Below are the code and all the weights of a small trained network. Each question names an input and a class and asks about switching units off, where a switched-off unit gives its printed mean instead of its output.

import numpy as np


def w(rows, s, z=0):
    codes = np.array(rows[::2]) - 128.0
    scale = np.full(codes.shape[1], s)
    scale[-1] = z or s
    return codes * scale


def norm(h):
    return h / np.sqrt((h * h).mean(-1, keepdims=True) + 1e-5)


def f(y):
    return np.maximum(y, 0)


def log_softmax(a):
    a = a - a.max(-1, keepdims=True)
    return a - np.log(np.exp(a).sum(-1, keepdims=True))


def net(x, mask):
    res = np.array(x, float).reshape(1, 8) / 4 @ E
    u = 0
    for l in range(3):
        y = f(norm(res) @ A[l][:, :-1].T + A[l][:, -1])
        res = res + np.where(mask[u : u + 6], y, B[l][:, -1]) @ B[l][:, :-1]
        u += 6
    return log_softmax(norm(res)[-1] @ U[:, :-1].T + U[:, -1])


A, B = {}, {}
E = w([
[143,130,141,128,140,123,124,121],'x0',
[215,120,79,105,82,131,25,153],'x1',
[119,126,122,126,120,128,131,132],'x2',
[129,128,128,127,132,127,126,126],'x3',
[133,129,133,129,134,123,125,125],'x4',
[147,42,68,153,209,88,168,191],'x5',
[191,26,117,117,86,224,241,1],'x6',
[220,212,65,71,93,65,235,147],'x7',
],0.0092)
A[0] = w([
[190,136,39,66,90,138,42,122,3],'L0N1',
[118,88,155,87,144,217,48,158,251],'L0N2',
[182,95,54,105,102,107,85,173,59],'L0N3',
[198,2,85,207,136,89,200,175,173],'L0N4',
[204,79,100,46,61,140,94,166,79],'L0N5',
[127,167,165,61,39,192,137,48,112],'L0N6',
],0.0074,0.0071)
B[0] = w([
[177,215,58,255,140,56,88,43,160],'L0N1',
[106,121,153,248,142,104,67,57,254],'L0N2',
[188,122,100,155,160,79,56,160,164],'L0N3',
[118,147,120,8,193,168,86,104,232],'L0N4',
[196,129,88,163,123,176,99,55,177],'L0N5',
[97,126,93,4,190,150,85,103,208],'L0N6',
],0.0095,0.0079)
A[1] = w([
[113,181,155,132,141,72,102,252,113],'L1N1',
[111,213,155,104,38,122,119,93,139],'L1N2',
[33,160,193,119,166,130,240,131,92],'L1N3',
[196,193,66,77,150,125,165,147,108],'L1N4',
[179,216,117,98,76,104,171,119,82],'L1N5',
[193,158,101,109,77,81,206,164,2],'L1N6',
],0.013,0.0061)
B[1] = w([
[140,144,120,116,88,185,218,152,240],'L1N1',
[128,179,140,87,230,185,80,104,206],'L1N2',
[228,134,45,178,101,103,4,81,219],'L1N3',
[60,79,162,187,128,137,99,111,255],'L1N4',
[89,72,207,193,132,102,114,95,196],'L1N5',
[60,47,157,150,107,93,34,188,161],'L1N6',
],0.015,0.0081)
A[2] = w([
[186,126,128,94,115,121,145,76,156],'L2N1',
[153,124,147,53,36,6,202,80,2],'L2N2',
[132,200,149,163,129,136,111,178,83],'L2N3',
[137,78,74,108,185,113,145,184,119],'L2N4',
[127,104,151,129,110,188,139,73,220],'L2N5',
[93,201,153,74,118,148,126,132,150],'L2N6',
],0.018,0.0084)
B[2] = w([
[150,146,97,151,111,134,178,164,177],'L2N1',
[129,19,76,250,166,111,114,121,128],'L2N2',
[148,74,85,100,45,151,192,172,178],'L2N3',
[121,211,183,72,165,139,108,55,162],'L2N4',
[113,139,139,116,100,86,174,200,253],'L2N5',
[159,107,131,89,207,112,148,108,164],'L2N6',
],0.017,0.013)
U = w([
[21,47,224,220,108,50,75,187,47],'0',
[178,115,103,76,50,172,223,210,254],'1',
[254,180,38,228,73,97,40,79,88],'2',
[127,201,186,34,225,160,96,57,17],'3',
],0.019,0.0076)

Each question gives the input, the list of numbers given to net, and the class t.
The units are the neurons (one row each of A and B). Each row of codes is followed by its name. A weight is (code - 128) times the scale printed after its matrix; where a second scale follows, it is the last column's (A, B and U).
mask holds one flag per neuron, layer by layer. A switched-off neuron (its flag False) gives its mean, the last column of its row in B, instead of its output. The means were averaged over made-up inputs and are rounded, as every weight is.
A unit's drop is (log p(t) with every unit on - log p(t) with that unit switched off) / (log p(t) with every unit on - log p(t) with every unit switched off).
The circuit of an input: a set's keep is (log p(t) with only the set's units on - log p(t) with every unit switched off) / (log p(t) with every unit on - log p(t) with every unit switched off). Starting from the 12 units with the biggest drops (on a tie, the unit counted first), units are removed one at a time, each time the one whose removal leaves the highest keep (on an exact tie, the one counted first), for as long as the keep stays at least 0.8.
units of the circuit, in order: the units of the circuit, biggest drop first
most important unit: the unit with the biggest drop
k most important neurons: the k neurons with the biggest drops, biggest first
k most important neurons of layer l: the k neurons of layer l with the biggest drops, biggest first
input [-4,-8,8,7,-2,8,1,-3], class 2: units of the circuit, in order : [L1N3]
input [-7,-5,-5,4,-8,8,5,8], class 0: units of the circuit, in order : [L1N4 L1N6]
input [0,1,-3,-2,6,3,-8,7], class 1: 4 most important neurons : [L1N1 L2N3 L0N5 L0N3]
input [5,5,-5,2,7,8,7,5], class 3: units of the circuit, in order : [L2N4 L0N4]
input [-2,7,4,-3,-4,2,-2,-6], class 2: 3 most important neurons : [L1N4 L1N5 L2N5]
input [0,-8,-3,-3,7,1,-1,-6], class 2: units of the circuit, in order : [L1N3 L1N4]
input [-1,-6,0,2,4,-5,-5,2], class 2: 2 most important neurons : [L1N3 L0N3]
input [-5,-3,4,6,-6,7,-6,6], class 3: 4 most important neurons : [L2N4 L0N4 L2N5 L0N2]
input [-3,-6,-6,-2,-2,-8,-7,-5], class 3: 4 most important neurons : [L1N2 L2N6 L1N4 L2N1]
input [-8,-2,2,-4,-8,8,-5,-7], class 3: units of the circuit, in order : [L2N4 L1N4]
input [2,7,-6,-8,-8,-3,2,8], class 0: units of the circuit, in order : [L1N4 L1N5]
input [6,3,2,-2,-3,-3,-7,8], class 0: 2 most important neurons : [L1N5 L1N4]
input [-4,8,-8,6,6,-3,-6,-6], class 2: 3 most important neurons : [L0N2 L1N4 L2N5]
input [3,-3,6,-6,-2,-5,-2,7], class 0: most important unit : L1N5
input [8,-5,-6,6,4,3,-6,-2], class 1: 2 most important neurons : [L1N1 L2N3]
input [1,3,8,-5,-6,-3,6,-5], class 1: 3 most important neurons : [L1N4 L1N5 L1N6]
input [2,-8,7,-3,2,8,6,3], class 2: 2 most important neurons of layer 1 : [L1N3 L1N1]
input [3,-8,8,-5,8,7,3,6], class 2: 2 most important neurons : [L1N3 L0N6]
input [-8,6,-8,2,5,8,1,6], class 3: 2 most important neurons : [L0N4 L2N4]
input [7,-3,8,2,-1,-1,-6,6], class 0: units of the circuit, in order : [L1N5]
input [5,7,-4,4,1,8,0,5], class 3: 2 most important neurons of layer 0 : [L0N4 L0N2]
input [6,-6,1,-4,7,8,0,8], class 0: 3 most important neurons : [L1N4 L0N6 L1N6]
input [-1,6,-1,-4,-6,-7,-1,-5], class 3: 2 most important neurons of layer 0 : [L0N6 L0N3]
input [1,1,-7,2,5,5,6,6], class 0: 2 most important neurons of layer 1 : [L1N4 L1N1]
